Every row comes from one small tree of marks. The marks that hang from a mark follow it in brackets, in alphabetical order. Every link used is in the known rows. Which tree was each row made from?
(in the rows, 128 means zero)
Known rows:
fuzu[zisa[pige]]: [133 113  87 132 126 105 140 132 123 129 116 119 130 141 127 117 119  80
 113 123 113  96 136 118 123 110 127 131 138 151 113]
zisa[kavim]: [128 111 132 126 135 123 136 134 118 138 115  91 126 143 131 116 103 117
 104 126 139 112 139 128 136 116 127 155 123 131 134]
kavim[sogen[fosaf zarut]]: [147 116 141 146 129 127 111 131 119  22 161 103 130 142 130 114 132 122
 119 127 127 152 143 134 115 118 111 110 104 131 135]
figasas[fosaf lari[zarut]]: [127  90 112 144 125 121 133 142 117 123 177 116 157 155 129  80 117 122
 118 156 113 127 141 129 103 116 124 118 120  96 132]
fuzu[zisa[kavim[sogen] pige]]: [133 115 121 122 132 112 157 127 124 133 153 108 129 143 134 118 111  73
  96 117 120  78 137 117 141 110 126 174 134 152 114]
pige[fuzu garu mebe nevifu]: [139  92 139  99 131 228 126 133 117 124  95 114 128 140 126 127 114 145
 111 129 134 120 146 168 119 117 151 123 129 131 151]
zisa[fuzu pige[mebe nevifu]]: [143 156 152 113 133 211 132 130 115 137  84 120 129 147 124 130 118 108
 104 128 129 112 142 163 108 115 134 134 145 131 139]
lari[zarut[sogen[fosaf]]]: [128 118 120 155 133 128 118 138 120  77  20 114 153 140 124 107 124 117
 122 127 126 128 159 132 119 123 116  95 107 102 134]
zisa[fuzu kavim[sogen]]: [112 170 162 118 135 140 148 128 117 139 160  96 128 146 135 118 107 126
 102 121 164  92 140 129 127 116 123 176 127 131 134]
fosaf[figasas[lari[kavim[sogen]]]]: [122 118 132 132 139 123 145 129 137 129 252 108 137 161 135 104 112 128
 119 145 150 126 139 133 104 122 129 149 147 121 139]
kavim[sogen[fosaf]]: [136 133 140 145 134 126 123 131 118  72 171 102 128 142 133 110 132 118
 120 127 134 119 145 133 117 120 120 120 106 128 134]
figasas[lari[kavim[sogen] zarut]]: [118 104 133 132 137 123 142 134 117 135 241 110 160 147 136 103 113 121
 117 147 121 121 140 134 105 118 126 144 151 154 134]
zisa[pige]: [133 115 126 139 126 118 128 131 119 138 112 112 129 141 127 115 119  78
 113 127 107 120 140 126 117 117 124 122 137 130 134]
figasas[lari[zarut]]: [119 101 108 132 123 125 132 135 116 139 186 108 156 149 129 105 116 122
 121 148 121 126 141 129 113 118 123 115 135  97 136]
figasas[lari[kavim zarut]]: [118  97 112 132 135 125 132 139 117 134 195 112 161 147 130 102 110 122
 118 152 124 125 138 126 106 118 125 137 149 153 134]
fosaf[figasas[lari]]: [124 115 110 131 125 122 135 130 138 134 194 106 131 165 129 105 118 131
 124 147 145 130 141 127 110 121 124 119 127  68 143]
zarut[sogen[fosaf]]: [131 132 119 153 133 128 116 134 120  75  41 108 128 141 125 109 122 116
 124 128 127 122 159 131 116 124 120 101 101 126 137]
garu[zisa[pige[kavim]]]: [132 115 125  94 132 123 137 131 121 134 113 107 131 139 126 113 121 123
  98 127 114 107 143 117 106 114 106 121 137 125 138]
pige[nevifu]: [127 113 118 145 132 220 126 133 118 132 125 104 128 139 128 117 113 137
 112 131 123 130 137 172 117 118 125 123 126 128 138]
fuzu[zisa[kavim pige[garu nevifu]]]: [132 102 101 129 132 217 146 131 123 134  97 127 129 139 128 123 107  92
  88 128 104  75 135 156 140 109 169 168 133 154 123]
zarut[sogen]: [127 122 116 144 130 124 131 133 120 130  45 104 127 137 125 113 107 119
 124 124 128 125 155 133 118 122 127 111 126 128 135]
sogen[fosaf[figasas[lari]] zarut]: [142 107 112 138 125 126 108 133 140  29 182 110 134 163 124 104 133 134
 125 152 140 157 143 127 113 121 110  97 103  66 144]
fosaf[figasas[lari[kavim[sogen[zarut]]]]]: [134 105 137 132 135 121 134 131 138  80 245 108 139 161 132 106 116 132
 120 147 144 157 136 131 104 122 117 134 142 127 142]
kavim[sogen[fosaf[figasas] zarut]]: [149 117 146 146 132 128 115 131 139  26 154 107 131 161 129 113 136 131
 121 126 156 160 143 135 114 121 110 105 104  76 139]
pige[garu kavim mebe nevifu]: [153 103 139  85 137 225 125 133 117 125  93 113 130 137 125 127 113 151
  98 133 128 120 149 170 107 115 170 115 123 129 149]
fuzu[zisa[pige[garu kavim nevifu]]]: [130 108  95 100 131 219 136 131 123 119 105 135 132 131 126 119 118 106
  87 130 102  88 141 156 114 109 153 127 128 150 129]
fosaf[figasas[lari[zarut]]]: [121  99 113 135 125 124 135 133 139 142 173 111 157 168 128 104 119 131
 123 149 146 135 142 128 113 120 123 109 134  44 140]
fuzu[zisa]: [127 113  85 130 129 112 140 135 123 128 125 107 129 139 130 114 113 123
 119 126 134 100 137 121 120 112 129 127 128 151 115]
fosaf[figasas[lari[kavim zarut]]]: [120  98 116 132 137 123 136 138 137 136 185 115 161 162 129 100 111 130
 119 151 146 133 139 127 105 122 124 133 151  99 139]
fosaf[figasas[lari[zarut[sogen]]]]: [118 106 111 141 126 123 137 134 139 134  94 114 156 161 123 103 115 128
 126 147 141 134 159 129 112 125 120  99 130  41 142]

Which tree is each row?
[117 110 149  72 130 137 146 124 120 129 159 108 131 144 130 112 125 123
  93 121 132 104 144 116 108 113  72 130 139 125 143] => garu[zisa[pige[fuzu kavim[sogen]]]]
[133 114 153 147 146 128 132 135 139  76 149 114 157 160 133 105 128 127
 121 130 157 137 142 133 108 124 120 132 126 106 137] => lari[kavim[sogen[fosaf[figasas]]] zarut]
[145 153 167  99 130 133 137 131 116 141  75 121 129 146 126 129 108  88
  98 127 133  82 146 121 129 114 180 167 141 132 141] => zisa[fuzu kavim pige[garu mebe]]
[143 155 153 116 126 222 131 130 116 134  82 131 131 144 123 132 118 108
 103 131 120 101 144 162 109 115 178 135 146 130 146] => zisa[fuzu pige[garu mebe nevifu]]
[126 129 109 147 130 128 122 131 142  74 110 113 132 158 124 102 126 127
 126 148 144 126 160 129 112 126 117  99 102  61 146] => zarut[sogen[fosaf[figasas[lari]]]]
[122  93 115 154 137 125 136 146 118 120 105 125 161 148 126  77 104 119
 119 154 112 123 151 130  98 123 124 131 135 150 132] => figasas[fosaf lari[kavim zarut[sogen]]]
[128 114 112 121 137 119 154 130 123 126 161  96 127 142 137 118 106 118
 104 120 142  82 136 125 139 110 129 175 123 151 112] => fuzu[zisa[kavim[sogen]]]
[127  89 117 144 137 124 134 145 116 123 184 121 161 150 130  77 109 122
 117 158 113 124 136 130  97 119 126 140 139 153 131] => figasas[fosaf lari[kavim zarut]]
[161 103 135 102 137  98 155 126 123 131 121 105 128 148 133 128 110  77
 101 117 123  81 142 118 139 108 143 176 139 155 115] => fuzu[zisa[kavim[sogen] pige[mebe]]]
[144  95 149  54 129 137 127 129 117 131  83 123 131 141 123 123 119  94
  97 128 127 110 153 121 112 113 136 114 135 130 152] => zisa[pige[fuzu garu kavim mebe]]
[127 116 134 142 127 127 130 129 140  80 215 111 156 169 132 102 137 128
 122 147 143 133 147 130 110 122 117 111 110  42 142] => kavim[sogen[fosaf[figasas[lari[zarut]]]]]
[129 102 114 143 136 124 134 142 116 117 204 116 136 148 131  80 107 122
 116 158 113 118 136 129  97 120 129 146 132 177 134] => figasas[fosaf lari[kavim]]
[127 113 128 155 144 131 117 143 120  75  30 117 157 140 125 105 115 116
 120 130 128 125 157 132 111 125 120 119 124 158 133] => lari[kavim zarut[sogen[fosaf]]]
[128 110 128 132 130 236 144 133 119 132 110 104 127 145 130 120 106 168
  96 131 124  93 139 166 131 117 164 167 127 127 143] => pige[garu[zisa[kavim]] nevifu]
[145  95 145  92 130 120 129 130 116 133  87 111 128 147 123 123 120  85
 112 125 125 120 145 121 120 115 107 121 144 130 141] => zisa[pige[fuzu mebe]]
[117 103 133  75 131 133 128 130 117 133 112 113 130 135 125 111 119  90
  96 127 130 118 144 119 114 113  76 113 130 131 143] => zisa[pige[fuzu kavim]]
[142  95 131  97 126 231 136 132 120 125  95 113 129 148 125 127 116 179
 109 127 135 108 146 163 116 117 146 128 136 127 150] => pige[fuzu garu[zisa] mebe nevifu]
[113 104 128  79 136 240 126 132 117 125 123 103 128 136 127 113 114 150
  93 131 147 127 142 165 111 115  76 115 119 127 147] => pige[fuzu kavim nevifu]
[133 131 122 153 133 127 122 133 142  73  33 112 128 156 123 109 124 126
 127 125 149 133 160 132 117 127 119  95 103  70 140] => zarut[sogen[fosaf[figasas]]]
[124 113 114 130 137 127 138 133 138 133 205 111 136 162 130 104 110 130
 121 151 144 130 137 126 104 122 129 139 144 121 141] => fosaf[figasas[lari[kavim]]]
[125  94 136 145 137 123 143 142 116 118 239 118 161 150 135  78 113 120
 112 155 119 123 138 131  97 119 124 149 140 154 131] => figasas[fosaf lari[kavim[sogen] zarut]]
[161 122 161  88 140 124 120 129 119  67 138  96 129 144 131 119 130 133
 107 128 145 123 152 131 107 114 122 117 101 126 142] => pige[kavim[sogen[fosaf]] mebe]
[141 106 116 140 138 127 108 136 139  27 189 114 138 161 126 102 124 133
 121 153 140 157 139 127 106 123 112 115 119 123 144] => sogen[fosaf[figasas[lari[kavim]]] zarut]
[115 164 142 115 125 157 148 131 118 139 113 109 129 149 130 118 106 163
 103 127 151  73 142 122 124 116 161 173 135 127 139] => pige[garu[zisa[fuzu kavim]]]
[125 157 160 114 129 142 147 129 119  87 153  93 131 151 133 119 111 163
 102 119 158 112 138 126 123 116 107 170 134 132 133] => garu[zisa[fuzu kavim[sogen[zarut]]]]
[138 107 145 137 140 123 126 134 119  81 179 104 135 139 132 114 112 122
 117 126 132 152 135 136 111 119 120 137 143 189 133] => lari[kavim[sogen[zarut]]]
[129 107 113 140 127 123 121 134 140  84 168 113 156 169 127 100 133 130
 121 154 143 133 146 126 113 122 116 103 109  41 143] => sogen[fosaf[figasas[lari[zarut]]]]
[136 131 143 146 132 123 128 130 140  73 161 105 129 158 132 110 135 128
 121 125 155 132 145 133 115 122 121 116 105  74 141] => kavim[sogen[fosaf[figasas]]]
[116 171 170 116 130 131 150 125 118 142 149 109 129 147 133 118 112  81
  97 118 139  90 140 123 128 114 119 176 138 129 134] => zisa[fuzu kavim[sogen] pige]
